Below are the code and all the weights of a small trained network. Each question names an input and a target symbol and asks about switching units off, where a switched-off unit gives its printed mean instead of its output.

import numpy as np


def w(rows, s, z=0):
    codes = np.array(rows[::2]) - 128.0
    scale = np.full(codes.shape[1], s)
    scale[-1] = z or s
    return codes * scale


def f(y):
    return np.maximum(y, 0)


def softmax(a):
    e = np.exp(a - a.max(-1, keepdims=True))
    return e / e.sum(-1, keepdims=True)


def log_softmax(a):
    a = a - a.max(-1, keepdims=True)
    return a - np.log(np.exp(a).sum(-1, keepdims=True))


def net(x, mask):
    ids = ['θλμπσφψ'.index(c) for c in x.split()]
    T = len(ids)
    res = E[ids] + P[:T]
    q, k, v = (res @ M[0].T for M in (Q, K, V))
    z = softmax(np.where(np.tri(T) > 0, q @ k.T / 4**0.5, -1e9)) @ v
    res = res + np.where(mask[0], z, O[0][:, -1]) @ O[0][:, :-1]
    y = f(res @ A[0][:, :-1].T + A[0][:, -1])
    res = res + np.where(mask[1:9], y, B[0][:, -1]) @ B[0][:, :-1]
    return log_softmax(res[-1] @ U[:, :-1].T + U[:, -1])


Q, K, V, O, A, B = {}, {}, {}, {}, {}, {}
E = w([
[192,217,133,85,138,178],'θ',
[142,183,110,141,181,161],'λ',
[145,191,154,19,173,160],'μ',
[124,169,124,111,171,97],'π',
[147,109,107,170,143,70],'σ',
[86,153,165,127,176,250],'φ',
[49,78,153,96,169,15],'ψ',
],0.017)
P = w([
[122,191,143,134,188,145],'0',
[140,125,160,176,125,57],'1',
[67,212,99,139,144,153],'2',
[154,127,189,109,187,96],'3',
[87,169,67,131,132,131],'4',
[163,110,172,104,189,129],'5',
[113,160,66,160,86,110],'6',
[123,68,164,149,151,106],'7',
[75,167,80,138,84,124],'8',
[251,161,148,114,123,55],'9',
],0.013)
Q[0] = w([
[62,216,70,172,181,129],'h1',
[141,124,221,129,98,141],'h1',
[45,112,56,154,54,131],'h1',
[112,160,1,63,126,153],'h1',
],0.0099)
K[0] = w([
[150,147,140,2,14,130],'h1',
[59,117,149,231,97,107],'h1',
[214,182,125,89,112,132],'h1',
[177,189,69,75,80,154],'h1',
],0.0091)
V[0] = w([
[174,150,139,159,78,177],'h1',
[65,69,146,68,120,170],'h1',
[132,127,114,100,90,52],'h1',
[95,100,137,246,137,126],'h1',
],0.012)
O[0] = w([
[118,146,41,132,151,159,19],'h1',
[84,171,177,115,151,88,163],'h1',
[123,126,124,71,83,100,2],'h1',
[124,93,126,131,247,129,68],'h1',
],0.014,0.0055)
A[0] = w([
[113,132,202,179,141,120,139],'n1',
[140,138,135,39,157,154,100],'n2',
[146,163,171,117,74,170,250],'n3',
[100,74,75,143,139,143,101],'n4',
[101,130,11,173,94,139,179],'n5',
[102,161,86,168,112,179,52],'n6',
[86,221,92,184,129,149,254],'n7',
[61,127,106,135,121,70,94],'n8',
],0.011,0.0026)
B[0] = w([
[123,167,132,160,171,95,248],'n1',
[111,121,66,152,143,129,160],'n2',
[56,102,1,167,167,122,210],'n3',
[161,154,106,128,183,150,140],'n4',
[179,98,28,112,145,114,193],'n5',
[114,96,131,29,107,164,203],'n6',
[127,102,170,123,101,198,255],'n7',
[123,131,40,36,131,116,160],'n8',
],0.0096,0.014)
U = w([
[31,97,79,143,34,127,65],'θ',
[148,45,72,70,86,151,42],'λ',
[90,116,149,104,81,189,97],'μ',
[140,132,89,163,80,131,136],'π',
[203,8,115,145,116,147,252],'σ',
[157,68,70,254,182,130,192],'φ',
[41,63,85,177,135,62,219],'ψ',
],0.0076,0.0021)

Each question gives the input, a string of symbols that net reads in full, and the target symbol t.
The units are the heads (4 rows each of Q, K, V and O) and the neurons (one row each of A and B). Each row of codes is followed by its name. A weight is (code - 128) times the scale printed after its matrix; where a second scale follows, it is the last column's (O, A, B and U).
mask holds one flag per unit, heads first, then neurons. A switched-off unit (its flag False) gives its mean, the last column of its rows in O or B, instead of its output. The means were averaged over made-up inputs and are rounded, as every weight is.
A unit's drop is (log p(t) with every unit on - log p(t) with that unit switched off) / (log p(t) with every unit on - log p(t) with every unit switched off).
The circuit of an input: a set's keep is (log p(t) with only the set's units on - log p(t) with every unit switched off) / (log p(t) with every unit on - log p(t) with every unit switched off). Starting from all 9 units, units are removed one at a time, each time the one whose removal leaves the highest keep (on an exact tie, the one counted first), for as long as the keep stays at least 0.8.
units of the circuit, in order: the units of the circuit, biggest drop first
top k neurons: the k neurons with the biggest drops, biggest first
drop of u: that unit's drop, to one decimal
input μ λ θ λ ψ, target λ: units of the circuit, in order	h1, n5, n8
input μ ψ θ ψ φ φ λ φ ψ π, target ψ: units of the circuit, in order	h1, n7
input ψ φ φ φ λ ψ θ φ, target ψ: top 2 neurons	n7, n5
input μ φ φ φ ψ μ, target ψ: units of the circuit, in order	h1, n7, n2
input ψ φ θ φ φ φ φ μ, target φ: units of the circuit, in order	n6, h1
input θ φ ψ φ σ, target λ: units of the circuit, in order	h1, n6, n5
input θ θ π, target λ: units of the circuit, in order	h1, n5, n6
input φ θ φ φ θ φ λ, target λ: units of the circuit, in order	h1, n5, n6
input ψ ψ σ φ λ, target σ: units of the circuit, in order	h1, n3, n1, n7
input ψ λ φ ψ φ λ, target ψ: units of the circuit, in order	h1, n7
input λ μ σ φ ψ φ λ, target θ: units of the circuit, in order	h1
input φ θ λ, target λ: units of the circuit, in order	h1, n6
input σ μ μ λ λ θ ψ μ ψ θ, target ψ: top 2 neurons	n3, n7
input θ μ φ φ μ ψ φ μ, target ψ: top 2 neurons	n7, n5
input ψ φ φ ψ ψ ψ μ μ θ, target λ: top 3 neurons	n5, n6, n1
input μ ψ λ, target θ: drop of n3	0.5
input φ μ φ ψ λ φ ψ ψ θ, target λ: drop of n5	0.4
input θ φ φ π, target φ: drop of h1	0.7
input φ φ φ φ φ ψ φ μ ψ, target θ: top neuron	n8
input λ λ λ φ ψ φ, target ψ: top neuron	n7
